Each row is shifted at random along 5 fixed directions that mean nothing.
Known rows, with every step that occurs
reki -> lodusag -> voseg -> nenol: [ 259 -207  -56  266 -332 -228  170  200   39  273 -274   24   11 -249
   96   19 -188  192  363 -163   48 -236  409  154   88   95 -205  -64
   52  353 -211  -79   24  186 -175   76   49  288   96   62  -14  -21
  -25 -276  348 -110   99  114  418  367   29  -94 -189 -139  156 -142
  341 -203   12 -171   88]
reki -> lodusag -> voseg -> nenol -> pusu -> bizi -> ranab -> miro -> ruzog: [ 105   66 -216  114 -140 -245  181  330   72   99 -354 -190  139  -98
  -14  -13 -110  265  440  -80  138  -79  523 -110  106  -53 -345 -394
  -61  243 -210   74  247  228  -29 -108   52  208  -18   55  -87   27
 -201 -126   79  -71  -20   74  356  224   99 -187   56  -99  322 -282
  153  147  -51 -336   61]
voseg -> nenol -> ranab -> foru -> miro -> ruzog: [ -22 -140   78 -171   77  -30  170  250   20  -14 -217   26  171  -31
 -141 -149 -181 -135  197   11   16  184  336  -16  111  128 -110 -141
 -172  282 -299  -84  188   56 -196   78  -91   72 -189  -46 -139   -7
  -61 -158  -43  -18  -79   23  407  156 -236 -171  182 -151   79 -143
  304   54  190 -181  -16]
pusu -> bizi -> reki -> lodusag -> voseg: [-207  145 -272  311 -323  322  204 -239   52 -112   50  104 -383 -147
  125  267  -30   17  -86    2  -16 -104 -183  190   -8   86   10   51
  111  254  -29  -83   82  217  182  -38   33  -70   99  182   24  213
  -37   -7   26   56  219 -188 -280  178  196   79 -192  -81  229   22
  216  -92 -206   17   67]
kuvuf -> voseg -> nenol -> foru: [ 140   39  112  -68  -69  -12  -82  -61  -38  227    9   -1 -242 -118
  -61  -82 -287   56   49   32  -17  -37   59  171   27  335  -75  174
  -77  355 -152 -102   16  104 -324  104 -202   45   60  -50  186   76
  214 -258   34 -250    3 -120  143  517 -191   53 -276 -149   15    2
  335  -96   68  189  297]
robik -> miro -> lodusag -> pusu: [ -58   99 -284  113    6   -3  329  -15 -146  143   -8  -98  -21  145
  -10   83   -5  243  370   36  -37  -24  130 -104 -102  198  -26  -47
  181   -1 -129   49  183  247   75   59  106  -36 -106  217 -167   65
 -230  209  -32 -150 -176  -10  269   -9  260 -101   92 -122  338 -124
   25  -78   90  -99  -84]
foru -> miro -> nenol -> ranab -> robik -> kuvuf -> lodusag -> reki: [-200  -57 -102  334 -212  175  311  -63  210  -76   72  131 -291  -44
   55  171   32 -120   29   66  181   45  -93  242  -76  236   69  127
   94  325   17 -158  159  187  143   85   -9 -150  -71  256  -57  177
 -116  108 -236  -78  211 -215 -153   60    8  136 -253 -110   31   89
  265 -351 -112 -101  -77]
pusu -> nenol -> ranab -> foru -> miro: [ -23   41  -44 -126  180  170  137 -140   10  -42   47   20  -64  135
  -27  -12 -133  -61  146   15  -67   99    4 -117  -43  309   66  223
   -7   51  -89  -83   63  187 -182  254  -73 -231  -41  -16  -36   12
   73   -8 -190 -325 -209 -168   -7   93    4  -43   40  -38   63 -198
   35   72  293  112  110]
reki -> lodusag -> voseg -> pusu -> nenol -> ranab -> miro -> kuvuf: [-101 -355 -298  507 -255  156  286 -234  131 -270 -180  346 -277 -149
  424  337  -55 -110  254   43   89 -147 -107   14  -14  103  -86  369
  122  309  142 -116  -40  294   85  -22  146  124  -18  306 -339  210
 -181   62  -35   62  209 -124   73  -49   91   62 -338 -125  170 -240
  328 -494   66 -244  -97]
nenol -> foru -> voseg -> bizi -> ranab -> robik: [-124  167   37   90  107  312  135  -40 -136   -2  110   51 -163   92
  -67  201  -61  -16   90  146 -149  -45  -82  -27  -12  415  311  255
   71   -6  -24  -75   35  220 -149  292   42 -402  -13  119   43  -77
  157   46 -294 -198 -247  -67  -94  -90  101  -59  226  -42   79  -59
  -58   60  247  181   41]
ranab -> nenol -> miro -> foru: [-248   47 -262 -290  116  -74  183  156 -180 -217 -222  -82   38   32
   13   -6 -108 -181 -130  105   53  151  101 -239   14  -42 -137 -289
  -46  157 -249  -23  312   75  -56  -39  124  -29 -148   77  -89  -23
 -278    2 -200  113  -79   87  139  -62   97 -179  198 -241  274 -103
  294  189  239  -64 -211]
miro -> foru -> nenol -> ranab -> robik -> kuvuf: [   8   55  -39  298  -81   -7  150   11   98  223   96  -21 -152  -79
    3  128 -142  139  140  150   82   34  134  180    3   86  -82  -12
    4  268  -11  -52   55  299  100   46   19  -13    3    6  -43   92
  -26  -40 -370 -187   67 -184  132  240  -17   94 -283 -101   54  -23
  251  -89  -73   -8   37]
nenol -> pusu -> bizi -> reki -> miro -> lodusag -> voseg: [-331   65 -216   -9 -187  370  290  -86  106 -173   13   49 -178  -45
  -42  118  -43 -306  -88   45   76  116 -130   98  -38  198  109  135
   86  280 -160 -126  214   73   93  -15  -39  -50 -104  244  -49  147
  -91   13 -125  153   36  -35 -126  146   75   32  -18 -163  202   33
  297  -10   38   12   38]
voseg -> pusu -> bizi -> ranab: [-149  184 -118   66   60  303  104  -51 -180  -63   47  -44  -61  108
    0  164   54  109  133   60 -108  -26  -45 -169    7  230  109  230
   28  -49  -41   27  144  167  -20   52   12 -236  -35  109  -60   25
  101  241 -114 -210 -295  -53  -23 -212  195  -48  275  -81  195 -167
 -112  127  219   50   49]
ranab -> nenol -> miro -> foru -> lodusag: [ 198 -260    2   65   28  149  183 -113  -18   25 -226  133 -156  162
  205   -8 -314  112  408 -137  -59    5  252   21  -30  450   -2  373
  219   80  -64   13  -16  259 -300  442  -32   29  -96   64 -115   -1
   55  -72  187 -375 -222    8  231  255   87 -187 -102  -91  -31 -290
  140 -143  341   27   57]
foru -> nenol -> pusu -> bizi -> ranab -> miro -> lodusag -> voseg: [-165   47   31  -94 -222   74  220  378  320  150  -95 -190  117 -106
 -222 -151 -159 -171  104   -2  298  127  321  188   71  155 -151 -245
  -26  446 -253 -122  282  111  -44 -105 -121   38  -26  116   86  119
  -12 -325 -279   25   47  -17  224  456 -118   42 -349 -154  160  -54
  325   -6  -38  -97  230]
voseg -> nenol -> foru -> miro -> kuvuf: [ -29 -169 -382  186   24 -134  246 -170 -251 -314 -289  112  -96   82
  278  251  -59  122  199   39 -142 -108   49 -287  -32  -45 -167  -22
  114   39  -54  136   37  261  -32   40  304   65 -107  188 -297  -18
 -313  253  103 -116 -135   13  257 -274  311 -282  300 -225  325 -191
  174  -48  287 -219 -297]
miro -> lodusag -> pusu -> nenol: [-336 -106 -184 -159  -63  397  248 -134 -102  -75   61  125 -105   27
  112  169   45 -418 -144  188  128  139 -328  107 -143  344  250  371
  137  113 -101 -229  104  -49   18  100  -26 -279 -141  251 -123   61
   66  162 -343   11  -87    8  -51 -203    4  160  -81 -175   85  -76
  297 -182  176   -8  -83]
miro -> nenol -> pusu -> bizi -> ranab: [-262 -352  -29  232 -244  489   86 -212   54 -163 -179  345 -228 -121
  425  156 -156 -314  -77  117  195   46 -174    6   78  206  104  710
   41  271   86 -124  201  130   20   82   64   87 -141  152 -207  162
   72   29   79  125   32  -94  -76 -194 -123   74   -7  -84 -190 -290
  317 -330  237 -176   51]
bizi -> ranab -> miro -> kuvuf -> lodusag -> voseg -> pusu -> nenol: [  -5   89 -367  166  -98    1  219   17 -110  -52  -98  -96  -40   19
  107  253  105  198  335   34  -14 -262   40  -82  -82  220 -121  -45
  113   51  -10  -38   20  208    6  -25   96 -177   67  240 -118   47
  -71  164 -240 -241  -73  -41  100   29  300  -20 -244 -118  416 -183
   44 -104   51  -87   -7]
voseg -> nenol -> ranab -> robik -> kuvuf -> lodusag: [   3 -132 -163  391 -186  -10  291  273   55   54 -133   13    0  -39
   51  154   45  149  299   10   40 -187  239   42  -85  100  -59 -146
  163  259  -31  -30  102  269   71   81  148   58  -78  252  -90   -5
 -183  136    2  -73  -68   69  214  -80  174  -63 -102  -37  133  -24
  289 -277   31 -182 -199]
kuvuf -> voseg -> nenol -> ranab -> foru -> miro: [-214  272 -253   21  143  107  140 -275 -147 -167  168  -28 -186  132
  -78  157   20   20  -59  138 -148   -2 -264 -130  -47  193   13  -57
   15   82  -28  -75   66  232   -2   39   87 -353   43   70  -63   71
  -92  145 -349 -191   44 -309 -130  -29  121  -44   49  -81  332    1
  133   88   71  166  -20]
nenol -> ranab -> miro -> ruzog: [ -70 -154   68  -24  -24   15  118  206  208   17 -194   88   56 -146
  -75 -127 -195 -183  217   51  195  234  338   37   90   92 -186  -77
 -243  381 -212  -76  219  114 -107  -64 -161  179 -131  -13  -87  136
  -86 -249  -75   78   78  -60  292  284 -294   21  -94  -92   -9 -139
  309  -83    4 -240  112]
miro -> kuvuf -> voseg -> pusu -> nenol -> ranab -> foru -> lodusag -> reki -> ruzog: [  73  -66  -55   52 -314   61  329  304  154  -32 -161   37    3 -143
 -113  -78 -110    8  308 -228   22 -148  405  145   71  111  -25 -190
  -29  403 -253 -120  170    7  -60  107 -166  294  -95   99  -68   93
 -107 -159  258   34    4   60  255  295   23 -169  -86 -149   58  -65
  371 -173   12 -244  -34]
foru -> lodusag -> pusu -> bizi -> ranab: [-154 -200  156  -72 -205  358  286  465  159   17 -204   27  256  -50
 -124 -185 -141 -230  187 -107  187   73  427   -1  126  174   77  106
    7  297 -235  -73  390   28  -77   95  -65  145 -199  102  -30   19
   39 -176  202  113 -299  181  282    0  -74 -116  183 -106 -114 -210
  150 -107  339 -240   74]
lodusag -> pusu -> nenol -> miro -> foru -> voseg -> bizi -> ranab -> robik -> reki -> ruzog: [   6  183 -269  180 -142   78  217 -180 -108  126    3   35 -202  -51
   38  108 -110  178  146   34  -40  -73   58  -90   28  121   12    1
   30   80 -108  -38  216  241  117  164   86   46    3   55  -36   20
 -216   46  118  -32   75 -122  -75  147  121 -178  118  -58  132  -40
  141  104   10 -145   64]
lodusag -> pusu -> nenol -> ranab -> miro -> kuvuf -> ruzog: [ -35  111 -238   13   22 -145  251  234   19  -20 -165 -101  116   71
 -112   94   80   68  410    7   48  -99  314 -113  -74  150 -142 -222
  -90  135 -153   24  168   76  -99  -71  -36  -62 -133  179 -148   18
 -101   30 -236 -167 -160  -15  253   52  105  -94   56  -35  267 -202
   32  -62   13 -269   -6]
kuvuf -> voseg -> bizi -> ranab: [ -93  217  103   74  -31  230   31  125   70  101   61  -61  -70  -15
 -176   33  -23   76   92    8  -86  -32  127   57   57  305   15  102
 -108  260  -99  -46  153  132 -153   31 -139 -177   46   39   98   85
  243 -132  -89 -223 -106 -145   27  277  -56   24  -34  -71   90   -5
    6    2   67  124  314]
kuvuf -> lodusag -> voseg -> bizi -> ranab: [ -97   72   90  151  -94  263  179  242   80   31  -28  -24  -17   -9
 -124   69   18  106  184  -45  -89  -96  181   58   45  266   60   40
  -28  239 -111  -44  179  178 -112   75  -61 -132   -3  141   27   56
  135  -77   11 -172 -145  -33  110  151   49  -79   33  -45  111  -54
  -16  -86  108    1  172]
nenol -> pusu -> bizi -> ranab -> miro -> kuvuf: [-216   23 -219  139  -61  104   97  -44  129 -195  -94   26 -140   -3
  151  197  -32 -101   98   66  141   52   -7  -82   20   24 -165   68
  -24  235   13   16  148  211   54 -147   28  -65  -69  190 -140  153
  -82   31 -253    1    1 -148    0  -11   69  139 -132 -184  214 -168
  147  -98    5  -53   84]
kuvuf -> voseg -> bizi -> ranab -> foru: [-212   56  -60  246  -33  392   57 -256 -127 -236   56  240 -415    9
  185  239  -52   48  -47   97 -191 -169 -357   23   38  255  133  304
   32  215  129  -82   -7  274  -36  103   32 -318   59  130 -103  201
   77   -6   26  -20   66 -334 -260   10   35   87 -168  -97  146  -44
   61 -319  -16  195  168]
pusu -> bizi -> reki -> lodusag -> voseg -> nenol -> ranab: [ -95  120 -128   60  -23  141  300  141  -60  -62  -68 -101  -27   10
  -78  124   68  -13   58  -26  -43  -47   89  -71   12  186  167  129
   57  107 -167  -88  180   87  -98  124   32  -62  -53  131   32  -91
   26  189 -215 -190 -225  120   25 -180  253 -166  329  -16  127 -146
  146  245  264  -21 -150]
lodusag -> pusu -> bizi -> ranab: [-204  344  -88   68   50  391   79 -217  -87   59  254  -79 -213  142
  -52  210   57  112   41   99  -55   49 -214   11  -37  315  154  293
   15  -19   11    2  136  180   22   37  -88 -390   26   79    1  112
  210  150 -333 -314 -170 -245 -200  -42  150  145   76  -42  144 -120
 -172  107    4  169  217]
nenol -> miro -> kuvuf -> lodusag -> voseg: [-168  162 -138    9  -23  139  285   36   91  -77   72  -61 -112   81
 -220  197   73  -47  143   -1  -88  -16    4  130 -143  323   44 -118
   51  209 -157  -68   44  142 -109   24 -111 -216  -67  284    1   82
  -13   25 -388 -145  -68  -70   54  222  162   34 -139  -72  276   80
  134  -58    5   73   19]
reki -> lodusag -> pusu -> nenol -> ranab -> robik -> miro -> foru -> voseg -> bizi: [ -69   -8 -319  430 -183  154  373 -168 -176  -25  -36  174 -194    1
  213  226 -128  147  113  148  -48  -94  -65 -119   17  162  -19  117
  154  133   73  -38  146  338  203   68  306  -23   46  219 -266   59
 -238  151  107   -4   77  -82   47  -47  231 -327   64 -116  291  -90
  127 -134  186 -158 -125]
robik -> reki -> lodusag -> pusu -> nenol -> ranab -> miro -> kuvuf -> voseg: [-119  187 -387  281  -24  170  291 -405   13 -115  105   84 -372  129
   88  361  141   64  200   71  -70 -161 -274    8 -168  418  147  328
  197  100  104 -104  -79  252   25  145   -9 -302   23  306 -113  133
  -45  241 -371 -258  -23 -270 -272   40  293  147 -280  -12  243  -47
   55 -179   16   46   65]
foru -> voseg -> nenol -> pusu: [  43   27 -267  208 -162  -80   88 -321 -182  112  -16   52 -170  -23
  249  237  -81  136  158   89   35 -181  -96  -70   12  183  -19  237
  133   29  -51  -22   70  203    0   79  150   92   19  122  -98  -61
  -78  200  -29 -174   21  -55  161  -13  166  -66   20  -65  214 -201
  291  -67  146  -26  -36]
reki -> lodusag -> pusu -> bizi -> ranab -> robik -> nenol -> foru: [  27  215 -165  410 -152  260  -49 -461  -30  291  252   61 -577  -42
  331  247 -255  358    9  202    6  -74 -279  212  -35  184  -28  343
  130  151  202  -38   21  424  141  126   15 -124  170   24   36  258
  104   37 -126 -330  199 -378 -274  224   58  147 -361  -19   68 -147
  170 -127 -204  183  223]
foru -> nenol -> ranab -> miro -> kuvuf -> voseg: [-155  -48 -106   93 -192  -52  217  196  230  -72 -159   33   33 -136
 -106   10  -76 -211   92   37  176  -14  250   95   47  146 -212 -199
  -90  506 -139 -110  130  107  -76 -135  -46   79  -23  135  -65  148
  -94 -281 -240   90  160 -131  176  359  -89   60 -393 -165  135   34
  409 -224  -18 -163   98]
kuvuf -> lodusag -> reki -> miro -> nenol -> pusu -> bizi -> ranab -> foru -> voseg: [ -87   -3 -157  146 -273  176  292   52   86  -96 -164   17  -98  -19
   38  -49 -165   58  131  -82   40  -89  186   28  137  170  -89  -53
   45  323  -82  -66  223  204   24  104   24   73   -8  117 -105  101
 -159 -182  118   29   76 -122    5  279  130 -169 -179 -137  147 -126
  215 -113   60 -111   71]
miro -> nenol -> foru -> lodusag -> pusu -> bizi: [ -90 -313 -206  291 -285  256  300 -174 -152 -127 -228  312 -222   22
  390  134 -240  -41  119   40  157  -22  -68  -47  -21  192   24  383
  231  160   27   38  149  208   93   94  190  155 -117  250 -287  141
 -182  128  437   86  -54    1   75 -177  148 -199   27 -139   41 -226
  234 -384  214 -290  -98]
foru -> miro -> kuvuf -> voseg -> pusu -> nenol: [ -94   20 -411   53 -163  -54  195  -34 -154 -107 -127   12   43  -59
   96  174   22  -64  112  106   53 -140   20 -138  -62  110 -189  -93
   52  150 -101  -55  101   73   72 -130  148  -13    4  196 -166   46
 -163  147  -86   -5    9  -11  157    7  143  -86 -121 -207  386  -68
  288 -107  148 -183  -85]
miro -> nenol -> foru -> lodusag -> pusu -> bizi -> reki: [ 102   97  184 -173  -66  222   90  139   84  234  -72 -117 -139   87
  -73 -172 -277   12  201 -138  110  115  293  213   64  527   81  385
   67  174 -228  -43  169   -9 -276  289 -316  -34 -128   -9  187   34
  363 -177   46 -348 -314   22   44  466  -58    6  -99 -140 -102 -166
   78   61  193  167  340]
ranab -> nenol -> miro -> lodusag: [  87  104 -289  136  -14 -225  102   95   49  115 -225 -227  -77   92
  120   24 -134  307  332  -71   42   21  327  -90  -94   56 -362 -234
  135  119 -124  168  150  296  -89    6   79   93   27  102  -20   48
 -187   19  -68 -337  -34  -14  230  234  228 -100 -208  -96  310 -217
  214   90  -55  -73  -18]
kuvuf -> voseg -> pusu -> bizi: [   9  -38 -145  174 -257   45  159   59  -86   17 -135  135  -27  -77
   47   48 -148   -4  216   11  105 -104  122  -80   14  203 -109   80
   30  247 -103   26  138  122    3 -102   28  131   -1  183 -117   96
  -78    0  387   98  -81   14  142  137   34 -104  -67 -145  217  -27
  174 -247  123 -158  134]
voseg -> nenol -> miro -> kuvuf: [-218  104 -135 -218  193  -11   83  -22  -35 -126   13  -71  -45   62
 -123  178   37 -313  -93   78  -17  227  -78  -36  -77  193   -9   90
  -49  144 -217  -95   80   -2 -220  -14  -86 -219 -170  170   -2  -33
   58  126 -567 -131 -113   16  115  -47  -10  107  157 -249  220   16
  286  188  213  160  -61]
nenol -> ranab -> miro -> foru -> lodusag: [-496   42  -93 -252  112  457  282   46  -33 -315   97    7  -59  115
 -173  -37  -49 -378 -276  175   15  327 -127   -1   -3  153  114 -150
    8  215 -156 -187  225   72   85   33  -18 -256 -181  144  -55  113
 -111   86 -424  128  -46  -56   -3 -144   12  -85  104 -224  168   62
  332  104  219  105 -216]
foru -> voseg -> pusu -> bizi -> ranab -> miro -> lodusag: [-142   62 -319  409 -204  153  163 -123   24  -64  -70  -47 -218   16
  160   86 -104  263  212   88   44  -20   23  -24   30   41 -341 -158
  112  225   93   93  113  394  207 -181  168  -15  128  184 -152  249
 -230   40  -28  -69  221 -253   60  153  175  -47 -385 -168  410  -94
  181 -143 -197  -96   66]

Rows
[ -18 -261   -3  141   10  417  280 -272  -58  -54   -8  273 -272   89
  143   45 -226 -136  145   20  -90  120  -43   96    3  489  234  569
  198  133  -17 -182  -13  223 -110  479  -15  -91 -130   92 -146   20
   36   53   79 -181  -92  -47   -3   57   10 -116   44 -158 -102  -70
  247 -139  358  105  -52] : voseg -> nenol -> ranab -> robik -> reki -> miro -> foru -> lodusag
[  57 -238 -272  346 -238 -102  283  211  -60  -57 -448  141  146  -77
  129  137  -75   54  466   -7   58 -279  414 -187   48   67 -183  -43
   44  214  -60   36  219  211  -32   10  263  221 -176  251 -275  -46
 -293   51  204  132  -86   86  364  -80   90 -307  224  -46  171 -236
  210 -228  170 -482 -113] : foru -> voseg -> nenol -> pusu -> bizi -> ranab -> robik -> miro -> kuvuf -> ruzog
[ -46  150  -84   41   87  261  123 -198 -156   25  176  -10 -270  156
 -109  197  -53   48   47   84 -168  -42 -194  137 -151  447  264  201
  248   51  -39 -119 -107  206 -135  328  -29 -359  -44  171  108  -18
  127  218 -336 -330 -208  -97  -47   14  151   -2  -14  -83  138   60
  205   28  173  283  -22] : ranab -> robik -> kuvuf -> voseg -> nenol -> foru -> lodusag
[-129  -99 -109  139 -204  341  193 -191  154 -119  -47  198 -303  -64
  155  114  -68 -132  132  -85   99   35  -75   90  -11  199  146  321
   46  246  -59  -95  152  120    5  157 -121   26 -100  174 -100  176
  -39   -2  191    6   69 -130 -148   40  -10   74   42 -105  -34 -109
  203 -184  -62 -131  107] : nenol -> pusu -> bizi -> ranab -> miro -> lodusag -> reki -> ruzog
[-177  168 -517  118 -173   39  148 -205 -107 -259 -162   18 -190  -71
  283  139  -99   19  -86  -20   76  -43   -6 -242   70 -115 -222  -69
   75  117  -89   65  300  208  213  -59  183   89   -2   38 -105  120
 -275   50  286   94  108 -116 -272   50  283 -105  130 -232  295 -116
  212  144   10  -74  -25] : ranab -> foru -> nenol -> pusu -> bizi -> reki -> miro
[-269 -111   75  -52   21  294   11 -138   17 -115  -42  178 -315  -95
   98   45 -206 -289 -217  175   71  172 -239   91   50  291  104  391
  -90  347  -49 -227   95  126 -177   85  -87 -172  -72  103   12  181
  115 -168 -245   19  108 -189  -73  151 -248   79 -146 -182   -8  -66
  301 -161  159  102  183] : lodusag -> voseg -> bizi -> ranab -> miro -> nenol -> foru
[  60 -178 -118  448 -412  302   65 -278   70  -64 -153  347 -407 -273
  384  123 -246   81   64  -86  -29 -180  -13  135  144   68  -99  326
  -42  371   36  -71   79  211   57  106    5  299   82  -16 -106  212
  -12 -194  516   60  340 -249 -128  323  -79  -70 -248  -45  -86 -136
  382 -298 -146 -146  196] : pusu -> nenol -> ranab -> foru -> voseg -> bizi -> reki -> ruzog
[ 235  -22  109  406 -211   -6  203  256  191  232 -200   -9 -181  -55
   64   71 -143  269  456 -135   39 -203  407  215   54  412  -14  272
   86  289  -62  -10   71  220 -172  240  -79   70  -11  124   61   24
  173 -131  113 -329 -102   -6  122  462   46  -59 -256  -18   -8 -120
   71 -226   34  -14  244] : miro -> nenol -> ranab -> robik -> kuvuf -> lodusag -> voseg -> bizi -> reki
[-278  218 -275   32  -74   98  161  -54   67 -163  -11  -53  -90   42
  -61  218   67 -157  -18  113  106  -41  -82   -7  -33  236  -57  -54
   27  267  -41  -68  106  123    0 -113   -3 -249  -21  218  -62  120
  -14    6 -461  -32   18 -204 -109  113  110  114 -209 -154  279    9
  205  -27   -6    4  120] : foru -> nenol -> pusu -> bizi -> ranab -> miro -> kuvuf -> voseg
[  40  293 -247 -257   44  -34  251  167 -101   -8    8 -225   64  123
 -245   35   44   24  255  -96  -75  -87  173  -27  -82  381   33 -116
   79   71 -248 -111   40  -18 -168  143 -161 -260  -27  149   26  -47
   62   71 -237 -298 -298   66   81  241  238  -59  -64 -242  385  -24
   53  153  209  136   56] : ranab -> foru -> lodusag -> reki -> miro -> kuvuf -> voseg -> pusu -> nenol
[ -16   52  -29  -60   26  188  188   11   -7 -168  -93   44 -172   90
   -1   96  -61  -68  199 -114  -69 -126  -14  -25   52  386  198  375
   54  201  -64 -102   63  102 -270  260 -134 -234  -88  136  -65   14
  133  -58  -34 -170 -265  -69 -114  101   98   45   49 -173   92 -164
   -5  -77  235  164  197] : lodusag -> reki -> miro -> kuvuf -> voseg -> nenol -> pusu -> bizi -> ranab -> foru
[ -19  -34 -163  260  -63  109  269 -200  -41   57  -39   29 -238  124
  236  123 -131  249  363    6   -9 -110   14   22  -29  316  -33  263
  248   70   30   47  109  320  -50  184   74  -33  -44  150 -192  146
  -63   36  -41 -292   -2 -168  130  119  169  -30 -185  -95  169 -282
  107 -267   55  -59   14] : bizi -> ranab -> foru -> nenol -> miro -> lodusag -> pusu
[-253  109 -141 -132   47  421  174 -161   56 -276   70   63 -243   53
  -63  206  -11 -332 -155   -8 -122  182 -187  123  -52  338  173  335
   39  203 -141 -167   36    7 -110  155 -176 -289 -135  179    0   87
  181   47 -323 -136 -123  -67 -194  165   56   59   47 -267  144   54
  186  135  206  244   97] : pusu -> nenol -> foru -> lodusag -> voseg -> bizi -> reki -> miro -> kuvuf
[-253  -78 -154   64 -180  227  215   44   45 -216  -97   83  -30  -34
   62   38  -86 -164  -22   33   88  -69  -60  -67   66   76  -60  -65
   73  302  -63 -119  270  199   71  -13  140  -73  -65  173 -114  102
 -172  -39   54  143   78 -120    4  -11  -12  -94  -19 -132  212  -96
  292 -184  125  -97    3] : kuvuf -> lodusag -> voseg -> nenol -> pusu -> bizi -> ranab -> foru -> miro
[ -90 -101  -62  195 -337   53  416  397  103   41 -253    7   60 -116
   71  -98 -142   49  214 -129   88 -131  427   58  199   75  -34  -93
  103  363 -228 -106  340   83   61   83   64  324 -139  145 -129   41
 -137 -176  284  153   -4  160  315  141   80 -263   31 -143  127 -221
  343 -210  175 -273 -123] : miro -> nenol -> ranab -> foru -> voseg -> bizi -> reki -> lodusag -> pusu
[ 129  -39   42  109 -220  175  281  163  155  166  -51   38  -15  -33
 -145   78    2    0  368 -205   23 -153  256  183   -3  388  288  191
  101  219 -198 -158  100   58 -162  375 -174   -9 -134  176   26  -95
   94  -40  113 -165 -197   79   78  149   38  -43  156  -21  -85  -45
  145  -75  100 -111  117] : foru -> voseg -> nenol -> pusu -> bizi -> ranab -> robik -> kuvuf -> lodusag -> reki -> ruzog
[-107   38  -95   14  -58  137  357  320  -35   23 -136  -53  121    9
  -62   42 -107  -99  192   51   36  -57  284 -110   41  257  100  -29
  114  124 -145  -95  258  141  -72  204  149 -119  -88  164  -53 -116
  -45  -89 -141   -9 -210  183  149  -38  132 -241  248 -129  161 -170
  101   70  355 -112 -114] : reki -> lodusag -> pusu -> nenol -> miro -> foru -> voseg -> bizi -> ranab -> robik
[ -80   17 -116  121 -279  127   95   40   59   -5 -128   75 -178 -142
  118  131 -103 -231   -5   35  253 -112   -2   84   37  231   67  312
  114  288  -79 -102  214   47   12   49    7   21  -93  172   99   18
   48   27   25  112  -44    6 -164  120  -28  140 -101 -123   17  -25
  335 -141   68   13  153] : ranab -> robik -> kuvuf -> voseg -> nenol -> pusu -> bizi -> reki
[ -35 -363  -65  -11 -323  302  318    5   87  -77 -280  207  -37 -164
  115 -172 -331 -259   97  -46  103    1  235   60  111  228    6  279
   84  372 -184 -139  235   75  -94  219    0  344 -118   86  -60   61
 -124 -275  316  152  -13   78  184  332  -72 -197 -136 -163  -91 -164
  448 -205  340 -230   42] : bizi -> reki -> miro -> lodusag -> pusu -> nenol -> foru -> voseg
[ -60  -31 -123  145  -43   46  213  -43   63  -26  -89  149 -164  -22
  -58  224   22 -161  230    2  -49  -77   38  118  -98  352  108  177
   67  204 -130 -156   20  102 -191  181  -69 -145 -173  276  -37   -1
    6   45 -194  -60   -6  -30   27  101  -52   19   61  -38  114    1
  247 -166   42  -88    5] : ranab -> robik -> reki -> lodusag -> voseg -> nenol -> miro -> kuvuf -> ruzog
[  15  145 -135  -55  145   38  221   -7  -61   25 -129  -96  -17  158
  -26   74  -89  164  304  -47  -66   82  217  -79   -9  291  -23   40
   71    2 -176   48  142  186 -186  215  -81 -126 -143   35 -116   15
   35   36 -169 -331 -216  -32  123   96  124 -166  246  -70  168 -275
   18  245  162 -107   14] : reki -> lodusag -> pusu -> bizi -> ranab -> foru -> nenol -> miro -> ruzog
[   8  166 -296  273  -28  191  236 -501 -201    8  198   77 -391  199
  109  332  -31  272  285   16 -204 -170 -259   85 -129  472  136  354
  287   -3   54   -9  -97  268  -31  226   17 -214    5  217 -174  116
   28  215  -83 -402  -44 -224   -9  123  300  -27  -78 -125  294  -87
   56 -186   63  151   34] : reki -> miro -> kuvuf -> voseg -> nenol -> foru -> lodusag -> pusu
[-208   59 -184  -35 -115  201  270  190   23 -198  -82  -53  -86  -96
   -3  -54  -97 -101   -3   24   12  -24   68  -29   77   32  -57  -98
  -17  314 -138 -141  254  106   60  -29   -6   62  -50   81  -54  136
 -155  -53 -118  112   29  -21   13  129   72  -79 -150 -170  228 -123
  347  -20   87   -6  -88] : bizi -> reki -> miro -> lodusag -> voseg -> pusu -> nenol -> ranab -> foru
[-159 -157 -177 -101 -101  341  350  -11  -81 -146 -144  146  -48   45
  117   65  -57 -306   56   -5   34    4  -82    4  -19  399  230  397
  187  142 -137 -187  131   -1  -83  266   10 -168 -139  229 -148  -13
   15   11   46   18 -177   82  -34   -4   77  -68    9 -203  111 -134
  194 -154  329  -25   21] : ranab -> foru -> voseg -> bizi -> reki -> miro -> lodusag -> pusu -> nenol
